Here is a tiny trained network, its code and every weight. The questions are about switching its units off for an input and a class, where a switched-off unit gives its printed mean instead of its output.

import numpy as np


def w(rows, s, z=0):
    codes = np.array(rows[::2]) - 128.0
    scale = np.full(codes.shape[1], s)
    scale[-1] = z or s
    return codes * scale


def norm(h):
    return h / np.sqrt((h * h).mean(-1, keepdims=True) + 1e-5)


def f(y):
    return np.maximum(y, 0)


def log_softmax(a):
    a = a - a.max(-1, keepdims=True)
    return a - np.log(np.exp(a).sum(-1, keepdims=True))


def net(x, mask):
    res = np.array(x, float).reshape(1, 6) / 4 @ E
    u = 0
    for l in range(4):
        y = f(norm(res) @ A[l][:, :-1].T + A[l][:, -1])
        res = res + np.where(mask[u : u + 5], y, B[l][:, -1]) @ B[l][:, :-1]
        u += 5
    return log_softmax(norm(res)[-1] @ U[:, :-1].T + U[:, -1])


A, B = {}, {}
E = w([
[172,45,156,222,110,120,80,82,124,99,83,58],'x0',
[159,113,121,148,139,114,126,146,127,130,145,166],'x1',
[188,148,162,90,215,97,141,202,154,168,95,58],'x2',
[180,187,196,106,100,113,118,60,2,102,86,164],'x3',
[136,105,132,105,136,150,133,142,122,87,140,118],'x4',
[142,152,127,137,111,126,140,137,127,115,131,118],'x5',
],0.0096)
A[0] = w([
[167,119,92,225,250,154,122,112,200,126,104,16,97],'L0N0',
[72,123,91,163,60,254,117,131,216,139,223,168,34],'L0N1',
[83,147,118,115,136,105,205,204,183,148,183,115,75],'L0N2',
[216,188,182,60,193,89,65,145,97,148,85,96,2],'L0N3',
[68,98,29,201,90,202,139,129,192,140,177,122,152],'L0N4',
],0.0064,0.0026)
B[0] = w([
[120,91,145,128,84,79,205,206,141,75,173,116,243],'L0N0',
[121,183,136,96,155,187,115,133,39,194,95,109,230],'L0N1',
[115,119,145,96,249,121,66,50,137,114,86,85,214],'L0N2',
[164,128,137,112,116,187,140,122,119,196,91,151,217],'L0N3',
[233,99,178,122,130,172,203,115,151,136,99,148,255],'L0N4',
],0.012,0.0071)
A[1] = w([
[75,218,78,64,28,162,110,98,62,129,183,219,254],'L1N0',
[124,71,187,251,55,99,62,128,105,81,106,122,60],'L1N1',
[88,89,134,111,168,90,56,201,253,169,155,14,79],'L1N2',
[114,157,184,103,149,189,181,123,163,90,88,80,145],'L1N3',
[204,238,180,88,103,130,230,156,236,118,135,195,95],'L1N4',
],0.0057,0.0018)
B[1] = w([
[53,61,169,85,151,22,175,137,90,51,246,135,252],'L1N0',
[60,254,76,86,179,191,115,103,99,182,66,92,218],'L1N1',
[188,211,68,139,135,22,58,117,237,197,154,146,225],'L1N2',
[134,167,139,154,66,113,86,144,157,193,166,250,254],'L1N3',
[28,12,96,82,184,187,97,64,165,242,182,126,253],'L1N4',
],0.0066,0.0051)
A[2] = w([
[91,78,66,199,75,216,140,105,195,88,154,167,4],'L2N0',
[167,134,158,178,57,143,143,161,166,140,97,89,137],'L2N1',
[121,134,64,243,90,146,161,101,53,99,176,42,90],'L2N2',
[108,137,63,142,89,137,34,103,83,101,118,114,55],'L2N3',
[141,45,177,254,137,216,133,147,139,133,87,120,50],'L2N4',
],0.0071,0.0024)
B[2] = w([
[135,79,112,73,61,153,77,79,41,240,49,50,160],'L2N0',
[178,106,91,159,57,203,199,171,38,58,94,181,225],'L2N1',
[182,150,80,1,157,150,9,108,235,88,96,128,193],'L2N2',
[7,226,112,167,157,162,12,161,237,112,115,126,165],'L2N3',
[135,189,135,90,47,103,104,136,82,126,91,109,254],'L2N4',
],0.0077,0.0044)
A[3] = w([
[225,94,167,223,57,122,188,112,118,107,46,91,22],'L3N0',
[157,151,80,117,180,38,123,200,231,136,131,51,79],'L3N1',
[112,91,86,254,86,82,135,236,185,97,210,84,2],'L3N2',
[129,115,148,171,90,178,79,47,52,91,125,121,138],'L3N3',
[204,44,235,205,73,92,94,155,116,172,40,24,71],'L3N4',
],0.0073,0.0023)
B[3] = w([
[95,54,80,145,82,165,83,110,83,77,82,112,242],'L3N0',
[82,231,90,190,127,104,48,114,136,34,117,119,243],'L3N1',
[82,169,214,112,99,8,225,168,153,126,168,130,189],'L3N2',
[139,127,79,212,192,94,92,164,222,118,142,92,228],'L3N3',
[135,96,98,151,79,164,151,152,126,104,113,100,255],'L3N4',
],0.012,0.0062)
U = w([
[153,164,175,37,198,202,190,116,105,251,113,151,189],'0',
[108,205,74,171,218,85,9,81,219,85,89,103,221],'1',
[177,40,92,167,27,201,128,133,102,121,39,76,131],'2',
[100,157,138,170,63,17,242,237,177,64,129,81,22],'3',
[53,120,145,117,143,11,172,66,74,64,217,175,2],'4',
],0.011,0.002)

Each question gives the input, the list of numbers given to net, and the class t.
The units are the neurons (one row each of A and B). Each row of codes is followed by its name. A weight is (code - 128) times the scale printed after its matrix; where a second scale follows, it is the last column's (A, B and U).
mask holds one flag per neuron, layer by layer. A switched-off neuron (its flag False) gives its mean, the last column of its row in B, instead of its output. The means were averaged over made-up inputs and are rounded, as every weight is.
A unit's drop is (log p(t) with every unit on - log p(t) with that unit switched off) / (log p(t) with every unit on - log p(t) with every unit switched off).
The circuit of an input: a set's keep is (log p(t) with only the set's units on - log p(t) with every unit switched off) / (log p(t) with every unit on - log p(t) with every unit switched off). Starting from the 12 units with the biggest drops (on a tie, the unit counted first), units are removed one at a time, each time the one whose removal leaves the highest keep (on an exact tie, the one counted first), for as long as the keep stays at least 0.8.
circuit, biggest first: the units of the circuit, biggest drop first
top k neurons: the k neurons with the biggest drops, biggest first
k most important neurons of layer l: the k neurons of layer l with the biggest drops, biggest first
drop when u is switched off: that unit's drop, to one decimal
input [3,-6,1,-8,-2,4], class 3: top 3 neurons -> L0N0, L0N3, L1N2
input [2,-3,8,0,-8,5], class 3: top 2 neurons -> L0N0, L0N4
input [-7,3,-2,6,3,1], class 4: most important neuron of layer 1 -> L1N0
input [-6,1,1,-1,4,-6], class 1: 3 most important neurons of layer 0 -> L0N2, L0N4, L0N3
input [7,0,8,0,-4,8], class 3: top 3 neurons -> L0N0, L3N2, L0N4
input [-1,0,-1,7,7,-1], class 4: circuit, biggest first -> L1N0, L0N4
input [-3,0,0,8,8,4], class 4: top 4 neurons -> L1N0, L0N4, L0N1, L0N2
input [-4,8,-5,0,7,-5], class 0: top 3 neurons -> L3N1, L0N1, L0N4
input [5,-8,3,-8,-5,8], class 3: top 2 neurons -> L0N0, L3N2
input [8,3,1,-6,6,-2], class 3: top 3 neurons -> L0N0, L3N2, L0N3
input [8,7,5,-1,-3,-7], class 3: top 3 neurons -> L0N0, L3N2, L0N4
input [1,6,0,5,1,7], class 1: 3 most important neurons of layer 0 -> L0N4, L0N0, L0N1
input [-5,-6,-3,1,-1,-8], class 4: top 3 neurons -> L1N0, L0N4, L0N3
input [-1,-5,-8,-6,-3,-4], class 0: circuit, biggest first -> L0N1
input [8,-7,6,0,-3,1], class 3: 2 most important neurons of layer 0 -> L0N0, L0N4
input [6,-5,1,-3,-6,-6], class 3: top 2 neurons -> L0N0, L3N2
input [-6,7,-1,6,1,-4], class 4: 2 most important neurons of layer 0 -> L0N4, L0N1
input [2,1,-7,1,-4,-6], class 1: top 2 neurons -> L3N3, L0N3
input [7,-5,0,6,8,5], class 1: 2 most important neurons of layer 2 -> L2N3, L2N2
input [3,-5,-1,-6,-5,4], class 2: circuit, biggest first -> L0N4
input [4,-5,-1,8,6,-8], class 1: top 2 neurons -> L0N4, L3N3
input [-1,6,-4,-3,3,-4], class 0: drop when L0N1 is switched off -> 0.2
input [7,-1,-3,8,6,-4], class 1: drop when L0N4 is switched off -> 0.2
input [-3,-4,-2,7,-1,-1], class 4: drop when L1N0 is switched off -> 1.4
input [-6,8,-3,3,-6,5], class 4: drop when L0N4 is switched off -> 0.1
